In the rows, 128 means zero.
Each row has two labels, one from each of two sets.
134,125,137,135,110,138,130,110,104,114,136,131,116,128,122,141,113,112,126,130,127,142,168,134,139,115,124,110,154,122,149,123,133,153,145,122,137,156,108,132,118,156,125,122,119,136,99,129,154,112,132,126,120,112,137,143,91,174,121,146,116,119,115,126,118,139,137,113,130,150,139,138,131,135,113,129,130,129,120,118,123,131,116,104,146,98,177,99,125,154,144,138,118,121,126,157,160,127,136,129,120,142,103,129,134,124,120,115,138,139,104,113,110,116,131,144,125,126,124,119,157,110,162,135,139,124,129,118,133,133,134,136,140,124,110,139,118,148,126,137,123,134,149,153,128,106,114,142,109,100,122,142,131,119,134,68,126,124,128,122,119,131,133,109,139,118,115,130,122,138,118,146,99,139,116,131,132,140,112,127,133 => Z431 + [90]
161,125,131,110,100,130,133,130,138,172,125,138,136,131,144,117,149,141,120,128,128,129,123,120,140,150,139,120,137,149,118,129,115,114,123,117,128,140,115,117,136,152,134,128,141,136,125,123,121,108,122,144,141,130,126,127,146,146,129,130,144,125,144,115,122,99,130,117,133,134,140,147,115,130,102,121,119,116,123,130,132,130,122,133,142,145,112,132,126,117,126,107,139,132,133,130,112,110,115,138,147,134,119,141,145,163,131,119,125,136,131,133,131,77,115,93,121,152,163,166,146,136,123,135,120,148,133,148,128,124,127,131,129,121,123,117,132,140,141,123,128,118,116,142,122,102,158,124,139,125,114,112,107,133,116,153,147,130,97,125,124,149,128,126,120,127,121,109,130,119,96,138,120,134,125,138,112,115,120,118,131 => Z431 + [87]
132,125,120,121,149,124,121,125,141,141,123,124,136,130,123,111,133,131,128,124,133,100,104,127,120,149,131,115,116,151,112,125,110,126,122,122,115,130,145,131,130,122,135,129,147,117,139,130,92,120,128,147,143,130,129,125,113,96,119,118,150,135,138,118,119,130,117,147,128,132,129,135,119,122,113,125,129,131,128,140,134,132,137,147,128,159,108,149,116,128,132,110,135,118,134,113,104,140,124,138,121,114,141,131,123,119,137,113,107,132,161,131,144,125,130,112,140,136,155,143,91,125,113,132,119,145,128,140,125,118,116,122,117,118,133,123,140,126,135,118,133,126,122,121,121,133,134,129,140,144,126,118,117,124,116,175,133,120,117,120,143,137,119,131,120,131,130,132,130,114,97,133,165,98,128,126,119,115,107,107,125 => Z51 + [87]
156,118,117,128,134,129,129,128,106,140,103,106,136,126,115,124,112,139,136,117,111,148,115,106,117,140,154,138,126,128,116,112,115,146,134,122,133,104,134,134,125,100,128,135,129,119,138,120,104,132,111,141,120,113,106,142,114,110,104,80,151,120,140,143,136,146,109,161,97,142,106,135,92,117,122,119,122,100,141,136,144,134,147,139,91,124,139,133,113,102,130,126,119,117,122,121,124,146,124,135,105,130,167,139,115,129,124,110,117,137,126,126,116,129,150,154,164,125,117,129,99,139,108,125,135,107,110,121,131,104,133,134,118,121,144,110,140,111,138,109,134,138,126,105,113,147,120,153,115,156,140,129,125,123,112,147,100,115,144,149,136,96,110,126,126,131,148,144,120,115,116,147,137,135,113,125,149,120,128,105,119 => Z51 + [85]
129,116,120,131,109,125,132,131,136,142,126,131,131,134,124,121,128,133,124,126,121,133,135,134,121,160,143,119,138,136,137,134,110,129,133,120,124,127,128,113,127,141,129,131,135,136,131,129,118,119,121,142,122,122,134,130,136,135,125,128,137,133,134,117,132,125,126,146,125,128,139,132,120,144,125,110,124,130,131,130,125,126,135,142,150,133,129,148,130,130,129,122,130,141,129,132,118,113,129,138,112,128,117,123,133,127,134,120,123,130,127,128,123,126,125,118,137,137,153,141,138,137,127,133,123,131,125,135,130,130,127,133,121,127,131,115,131,138,140,123,132,129,128,128,127,108,140,131,130,140,131,136,131,123,117,137,137,123,129,137,133,142,116,132,140,125,127,129,121,114,117,141,132,117,116,130,120,122,117,124,128 => Z51 + [87]
124,131,122,113,137,131,131,103,137,129,121,121,118,133,112,130,133,116,119,125,128,139,133,158,132,146,99,97,136,129,120,130,117,137,136,121,108,143,116,130,108,146,118,116,129,112,109,137,91,104,119,144,169,123,145,127,95,104,108,131,141,140,144,134,127,123,127,128,115,120,152,130,114,119,85,116,123,124,128,150,152,149,128,135,139,160,122,135,133,153,127,114,124,120,136,130,106,124,124,138,131,115,121,138,138,125,124,107,108,135,161,123,121,128,124,116,121,135,134,136,109,102,129,136,130,132,126,130,121,110,130,119,121,118,137,129,131,130,125,113,131,124,129,138,128,107,128,136,150,110,118,128,102,139,114,157,150,117,117,142,142,150,130,113,130,129,117,142,122,120,104,138,149,110,112,139,110,110,102,114,128 => Z431 + [85]
150,118,139,137,104,122,118,122,121,151,130,119,132,122,118,114,129,135,142,110,123,134,102,114,117,112,141,116,136,158,106,122,112,157,142,108,134,166,145,136,100,123,117,101,152,136,131,111,131,145,119,153,135,118,132,149,98,134,116,106,176,129,134,124,129,141,112,141,121,142,141,127,108,112,97,126,137,119,142,148,136,129,130,147,108,142,146,138,101,127,142,101,142,127,126,126,110,151,122,146,103,134,104,136,141,121,141,98,111,127,129,128,129,110,140,119,174,140,183,141,92,138,123,132,156,140,123,148,132,123,101,115,104,121,131,118,128,147,142,126,128,133,111,120,143,135,132,138,144,153,125,130,117,115,109,160,130,120,124,116,136,116,96,114,119,136,121,120,137,110,127,150,148,135,120,130,147,112,97,95,105 => Z51 + [80]
126,89,119,143,112,135,132,119,127,141,136,154,130,139,117,145,126,131,115,130,119,119,154,131,147,133,107,104,149,125,125,133,127,141,137,116,110,140,125,137,114,149,125,108,131,136,115,123,82,115,135,127,127,127,152,135,131,139,129,132,120,148,138,111,113,127,142,134,135,102,147,149,125,128,117,125,109,122,146,141,137,131,137,127,171,146,107,137,126,161,137,126,128,120,133,133,103,93,125,135,135,121,93,130,144,135,135,120,114,120,126,132,130,121,109,127,133,144,157,129,130,145,137,147,122,136,106,129,136,136,112,132,113,118,141,135,124,135,127,112,130,114,124,143,121,92,155,139,125,122,120,137,120,119,125,141,147,142,128,132,139,147,124,116,134,125,135,129,135,121,119,133,150,112,95,144,121,106,124,113,127 => Z51 + [90]
132,152,124,110,141,125,128,136,132,167,102,130,148,133,126,115,147,130,138,123,127,104,110,140,144,137,138,122,113,155,108,118,134,133,123,120,139,109,122,122,113,103,137,133,139,121,127,130,140,147,126,142,144,121,132,124,139,89,96,116,168,121,138,134,137,132,122,120,123,142,105,149,130,117,113,130,148,125,127,136,156,126,101,134,96,135,116,115,124,100,125,116,129,121,127,129,137,137,131,125,137,126,152,152,138,135,113,140,120,151,122,116,110,121,139,99,136,125,156,167,129,122,120,140,109,122,157,152,124,95,124,134,128,121,114,116,144,127,143,114,137,119,110,119,117,129,130,136,152,123,115,107,102,134,110,138,123,95,108,124,121,134,103,132,111,137,134,131,114,122,92,122,134,126,143,125,136,126,124,104,129 => Z51 + [87]
155,83,142,125,122,125,137,152,115,150,124,153,142,122,113,141,130,137,142,123,118,119,140,112,143,131,135,119,132,148,99,128,125,159,140,115,142,141,144,140,87,104,131,119,143,121,117,110,136,141,127,108,120,120,146,139,139,165,136,113,133,136,148,105,128,145,134,119,143,135,139,152,136,132,138,133,140,113,153,133,138,120,142,122,115,120,129,123,105,124,151,122,136,109,131,112,125,132,130,120,116,158,129,135,140,133,117,127,126,134,77,124,136,109,134,139,157,145,179,155,113,162,134,138,112,108,106,130,152,131,100,134,110,108,122,136,130,122,140,111,132,113,116,131,112,122,145,144,132,150,142,138,117,99,117,121,114,126,132,126,113,129,113,129,121,129,166,121,128,116,109,134,152,115,136,151,142,131,128,98,117 => Z51 + [80]
143,136,138,119,121,123,129,131,116,142,133,112,131,127,143,120,137,131,126,130,128,135,100,109,122,124,146,144,119,122,139,117,118,135,133,125,132,169,139,124,136,128,129,115,134,126,137,127,128,130,110,134,143,132,116,138,87,138,125,119,140,122,136,138,122,118,132,128,127,146,124,119,103,125,105,123,121,115,111,139,129,134,133,129,98,127,142,125,110,133,123,122,137,121,135,135,118,145,119,132,139,130,126,134,133,152,123,104,128,119,159,127,142,120,132,121,133,132,129,133,110,120,113,119,154,139,127,127,139,107,134,112,125,123,116,127,125,153,134,147,131,125,134,130,129,118,129,121,106,123,127,115,135,132,130,163,131,137,95,125,128,119,143,104,130,133,109,104,153,120,125,144,129,153,127,136,118,113,110,116,119 => Z51 + [87]
144,146,133,124,142,121,127,129,104,143,108,114,134,143,130,99,123,130,143,126,124,118,93,111,133,120,149,138,119,152,131,107,126,137,125,119,132,115,148,126,123,101,134,129,132,122,144,113,136,141,127,128,127,132,120,127,99,98,120,126,146,122,137,128,138,146,129,130,123,162,100,143,127,120,122,140,133,125,115,126,113,124,110,123,86,110,129,105,115,100,134,126,126,114,127,125,133,158,124,126,119,117,162,132,120,138,127,123,124,141,140,123,127,123,143,120,137,122,109,144,105,130,123,124,133,125,135,133,124,110,129,132,136,112,110,139,130,138,141,138,129,133,134,121,125,149,113,135,116,143,125,118,130,124,114,123,110,122,120,128,123,126,109,146,119,126,129,112,133,139,97,143,130,131,131,123,149,136,127,115,121 => Z51 + [87]
121,135,129,94,135,121,136,129,136,127,114,123,128,125,134,120,127,125,120,124,135,122,135,139,137,157,143,110,130,136,111,138,132,114,123,125,124,103,127,97,142,125,123,146,134,120,130,134,99,84,138,135,134,133,130,129,109,125,123,137,137,122,131,114,133,125,119,136,120,141,118,149,121,128,128,123,121,132,126,118,149,130,122,125,130,128,121,130,134,115,124,116,119,124,128,104,132,124,141,133,115,144,161,124,121,129,112,120,118,156,133,123,143,127,131,102,126,137,121,155,143,112,121,132,110,119,154,136,139,116,133,128,147,129,105,136,134,128,139,123,124,132,137,131,114,115,123,124,131,116,127,132,125,139,118,126,134,112,132,136,142,176,143,124,129,111,127,169,126,125,59,134,119,86,132,126,114,139,114,136,119 => Z628 + [87]
141,119,129,133,164,134,133,129,67,91,118,137,122,125,126,145,103,109,122,137,134,110,152,115,141,128,119,147,125,94,148,109,131,143,142,123,135,139,131,143,122,95,118,123,122,109,116,104,160,99,116,93,130,124,141,134,94,157,135,128,74,118,144,138,115,132,151,119,122,126,111,121,118,139,140,129,116,104,128,122,119,143,152,91,106,95,136,77,94,138,123,162,111,80,129,128,134,161,131,114,137,136,156,134,114,136,98,122,127,120,145,114,137,132,136,164,101,118,86,103,107,131,161,119,122,107,97,97,125,127,134,119,137,112,129,153,113,123,114,142,132,138,143,128,111,108,99,141,98,126,151,128,167,118,136,110,102,158,139,140,120,115,165,121,140,117,130,115,146,145,146,145,143,145,115,164,144,125,156,138,134 => Z431 + [85]
141,109,121,127,135,118,134,114,113,131,110,125,136,148,134,118,125,119,122,129,126,139,113,126,153,136,123,97,131,124,128,122,108,149,136,119,117,123,129,135,108,135,136,108,130,113,121,124,39,126,129,140,139,134,144,149,93,104,113,127,138,129,146,127,125,134,153,131,117,128,127,165,122,125,74,128,111,110,131,140,125,136,113,137,118,120,118,106,122,139,139,121,134,106,127,138,117,135,124,123,137,108,135,151,126,161,127,106,125,149,128,128,133,113,136,83,156,133,131,144,128,111,127,147,120,147,127,116,135,101,130,125,153,104,127,142,129,139,129,114,141,118,135,149,122,136,150,148,102,132,114,120,112,133,118,140,138,121,89,122,139,149,135,110,127,120,127,112,129,139,47,133,139,108,121,132,127,100,122,102,123 => Z51 + [80]
142,120,94,143,142,108,134,111,108,108,103,124,114,139,114,137,115,121,125,126,124,114,110,125,111,123,142,142,113,103,128,110,115,150,144,122,125,104,134,130,106,101,136,140,127,134,141,123,79,137,117,135,123,125,120,159,77,95,107,85,133,135,120,145,130,116,106,168,103,138,101,108,104,119,135,116,119,110,138,143,133,139,145,135,82,124,144,138,129,117,117,142,129,108,118,123,120,132,122,131,79,122,166,106,119,93,125,98,117,114,143,117,129,157,146,168,176,112,85,99,96,124,122,102,154,105,119,136,125,122,131,131,132,131,136,125,135,109,135,113,122,140,135,94,118,131,91,135,97,161,140,139,155,115,118,137,109,111,159,143,138,119,126,142,123,123,130,133,135,134,131,137,145,104,121,128,126,148,121,132,113 => Z628 + [85]
144,117,121,147,144,120,135,118,100,137,105,135,129,140,132,151,116,122,122,133,122,128,117,111,144,126,127,148,123,105,141,107,119,142,135,125,126,121,130,151,119,103,118,123,125,120,152,113,99,139,103,121,124,132,135,150,126,115,116,92,122,123,142,143,123,124,145,142,111,111,118,120,102,130,124,123,115,100,139,142,125,137,142,137,105,114,113,108,111,121,128,150,135,103,128,135,112,122,117,119,137,121,143,141,130,150,127,125,127,115,141,124,125,132,129,146,144,124,112,120,123,143,126,120,124,127,102,111,120,109,133,122,123,115,147,137,132,112,127,118,138,121,140,115,118,120,131,137,101,144,129,117,132,124,122,147,122,143,121,136,129,112,139,119,130,132,145,108,135,138,150,140,158,143,116,143,145,113,143,119,132 => Z51 + [85]
124,138,141,109,122,137,117,150,118,155,120,139,128,119,120,132,148,135,142,127,132,106,135,122,139,129,148,131,125,160,104,125,139,141,127,118,145,137,131,130,104,103,136,140,142,134,111,122,187,136,129,107,140,112,129,116,134,144,124,136,144,127,124,123,129,121,109,115,139,150,131,128,138,129,132,138,146,131,123,128,146,124,133,122,124,122,137,122,125,118,133,120,123,125,136,120,130,131,122,138,115,147,129,135,139,115,132,134,131,141,110,101,124,113,130,120,133,142,166,146,127,135,146,121,122,110,144,158,133,128,112,139,101,130,102,126,132,141,142,123,122,124,115,117,127,107,117,130,150,126,128,119,117,113,112,119,122,117,123,120,99,136,107,135,129,131,130,129,128,128,123,143,133,126,142,164,125,139,131,112,131 => Z51 + [80]
147,110,114,142,137,120,134,99,134,121,118,105,124,138,114,131,113,122,122,134,111,158,114,128,122,146,108,134,120,93,123,128,105,138,140,135,116,119,111,139,125,141,129,110,112,114,131,136,44,139,108,156,134,121,122,147,141,101,114,82,141,137,143,151,133,126,141,150,106,110,128,112,96,120,99,114,109,96,146,157,146,133,144,154,104,139,130,146,125,134,116,119,137,129,127,144,123,129,115,127,148,112,136,150,130,157,132,109,116,124,138,132,107,141,138,149,166,115,108,115,119,127,108,137,141,140,106,111,122,104,146,113,123,120,157,116,144,110,113,117,142,122,124,129,123,149,151,139,114,123,124,127,111,143,138,172,130,117,116,157,150,100,136,99,142,143,147,146,117,116,134,130,129,133,108,113,136,106,116,131,118 => Z431 + [85]
123,120,139,82,135,128,131,123,124,120,124,122,124,117,133,135,139,124,107,128,138,120,148,141,136,157,132,115,132,129,120,147,136,128,126,119,117,149,115,104,140,130,129,126,136,120,107,124,107,75,119,136,140,134,146,131,84,159,124,148,126,122,138,117,116,118,132,117,132,145,137,142,114,132,109,120,121,121,123,123,145,141,136,120,132,130,127,117,129,138,127,107,119,108,128,108,126,131,142,125,129,149,138,130,130,141,97,107,112,141,146,124,149,119,122,103,117,144,131,141,126,109,125,124,134,129,128,135,134,124,139,121,142,116,104,128,131,139,124,136,127,124,139,153,121,91,125,123,150,104,121,129,129,135,125,135,142,126,106,135,131,171,164,116,132,115,108,144,141,127,65,139,122,97,129,145,98,129,106,127,132 => Z431 + [87]
134,112,119,113,104,126,136,108,147,150,134,121,138,129,127,106,131,145,129,118,118,157,112,119,128,149,127,102,146,149,106,137,110,123,132,127,113,145,137,112,143,155,138,118,137,128,122,121,74,104,127,159,135,122,123,126,124,132,128,131,160,131,136,116,126,150,125,149,125,128,142,144,106,120,100,123,112,123,129,134,128,126,134,142,164,155,124,152,127,144,136,104,140,148,126,127,103,137,122,153,139,131,107,130,136,152,145,110,111,136,147,145,140,110,119,112,130,148,163,148,123,130,110,153,122,150,117,131,132,115,122,123,107,121,145,141,131,144,144,120,133,127,130,149,130,127,160,134,133,135,129,138,109,128,128,161,142,125,92,130,147,139,112,114,134,126,131,146,113,105,88,145,134,129,112,120,118,108,99,106,117 => Z51 + [87]

Each row has two labels, one from each of two sets.
131,102,107,125,115,147,191,133,130,93,118,118,111,160,131,135,106,116,106,136,113,163,144,145,126,88,154,134,138,210,137,166,111,158,126,150,104,108,106,166,123,119,116,132,117,148,91,119,115,152,128,130,137,123,127,137,137,196,138,141,126,125,142,107,131,137,105,131,134,130,89,116,115,147,162,131,91,126,142,133,142,129,118,120,124,120,125,126,123,127,139,132,133,116,157,142,179,138,152,131,58,125,111,141,106,89,110,128,121,125,127,124,151,122,111,106,149,160,134,138,89,111,143,122,102,148,93,107,129,161,178,84,152,132,145,118,128,130,150,101,108,122,109,126,131,138,126,114,107,121,133,133,149,99,114,121,132,136,124,131,117,138,135,143,145,111,148,120,154,127,128,111,127,155,141,142,104,122,134,139,129 => T + S
140,97,124,127,128,134,189,138,120,158,116,126,120,174,142,120,143,126,90,131,120,118,182,138,114,139,140,136,83,175,112,110,125,118,123,134,122,131,145,121,122,101,122,131,151,135,156,155,126,140,130,105,140,135,130,129,131,168,121,129,92,138,157,123,144,127,81,134,127,141,154,141,139,86,249,108,126,149,116,137,145,123,116,119,108,128,124,117,128,165,145,138,132,133,158,117,166,128,109,147,133,135,122,127,138,101,117,151,80,137,130,120,144,161,118,177,123,129,125,137,132,134,137,120,121,142,92,117,121,119,162,136,118,115,102,110,124,131,151,110,141,138,118,136,104,138,123,100,125,111,134,114,141,131,115,117,170,133,125,136,114,136,117,110,94,103,147,115,122,127,136,116,103,155,131,145,92,131,123,128,142 => D + U
131,118,120,125,123,150,200,103,121,114,135,130,103,134,138,129,119,134,149,143,133,162,110,134,92,105,105,137,140,161,127,156,113,134,134,148,117,123,95,130,131,134,122,117,109,122,142,142,126,135,106,126,133,119,122,162,122,129,120,126,110,103,135,174,121,117,83,113,144,140,126,132,126,121,135,107,126,157,137,132,114,116,136,134,109,87,126,136,113,139,127,151,126,123,153,132,171,139,150,121,105,126,132,149,87,104,137,126,124,124,131,155,130,150,130,66,134,140,119,126,86,121,175,151,76,148,107,109,115,152,144,121,125,122,104,123,158,123,114,88,108,128,134,114,139,124,112,111,121,133,134,121,151,124,116,122,121,119,125,112,117,164,148,135,118,134,147,126,147,140,115,128,117,151,129,113,99,136,129,112,121 => T + U
128,98,124,123,124,111,180,134,131,120,122,137,120,167,138,122,131,121,59,123,125,105,134,138,121,131,116,136,107,147,124,105,115,132,127,120,113,134,213,121,122,120,102,116,123,140,191,155,137,146,142,131,121,146,124,110,125,213,110,112,131,145,111,140,132,126,120,137,124,125,159,147,123,101,136,124,122,139,140,125,129,127,129,139,148,133,115,117,128,126,109,132,132,141,158,103,123,133,111,127,153,145,134,135,173,148,112,156,113,131,133,143,139,117,132,192,126,114,135,125,130,125,131,129,149,150,106,7,129,98,98,134,141,121,129,126,132,140,150,123,150,132,147,108,109,116,130,126,147,125,130,140,140,116,123,128,126,122,125,142,124,125,116,111,126,130,138,122,144,134,149,106,127,145,121,127,126,125,136,137,135 => D + U
124,115,117,129,119,154,232,117,113,102,125,122,106,144,140,110,144,127,124,140,112,148,133,127,126,97,124,122,117,163,106,127,109,128,130,140,115,128,106,121,136,132,139,138,127,150,156,139,141,124,117,126,131,123,125,161,123,137,109,115,134,126,148,127,120,118,98,126,140,132,113,139,132,104,196,112,117,151,133,127,129,129,133,111,117,137,126,131,118,136,136,131,140,130,168,135,191,150,143,117,108,137,121,148,111,91,130,123,128,121,129,138,131,136,139,97,136,144,129,141,86,128,168,118,131,160,99,112,145,151,173,127,116,124,116,124,136,131,128,103,114,113,130,106,150,121,115,101,120,109,147,123,139,99,118,56,100,129,121,115,107,133,144,126,116,148,157,127,146,117,129,114,114,148,129,140,84,127,137,137,130 => T + U
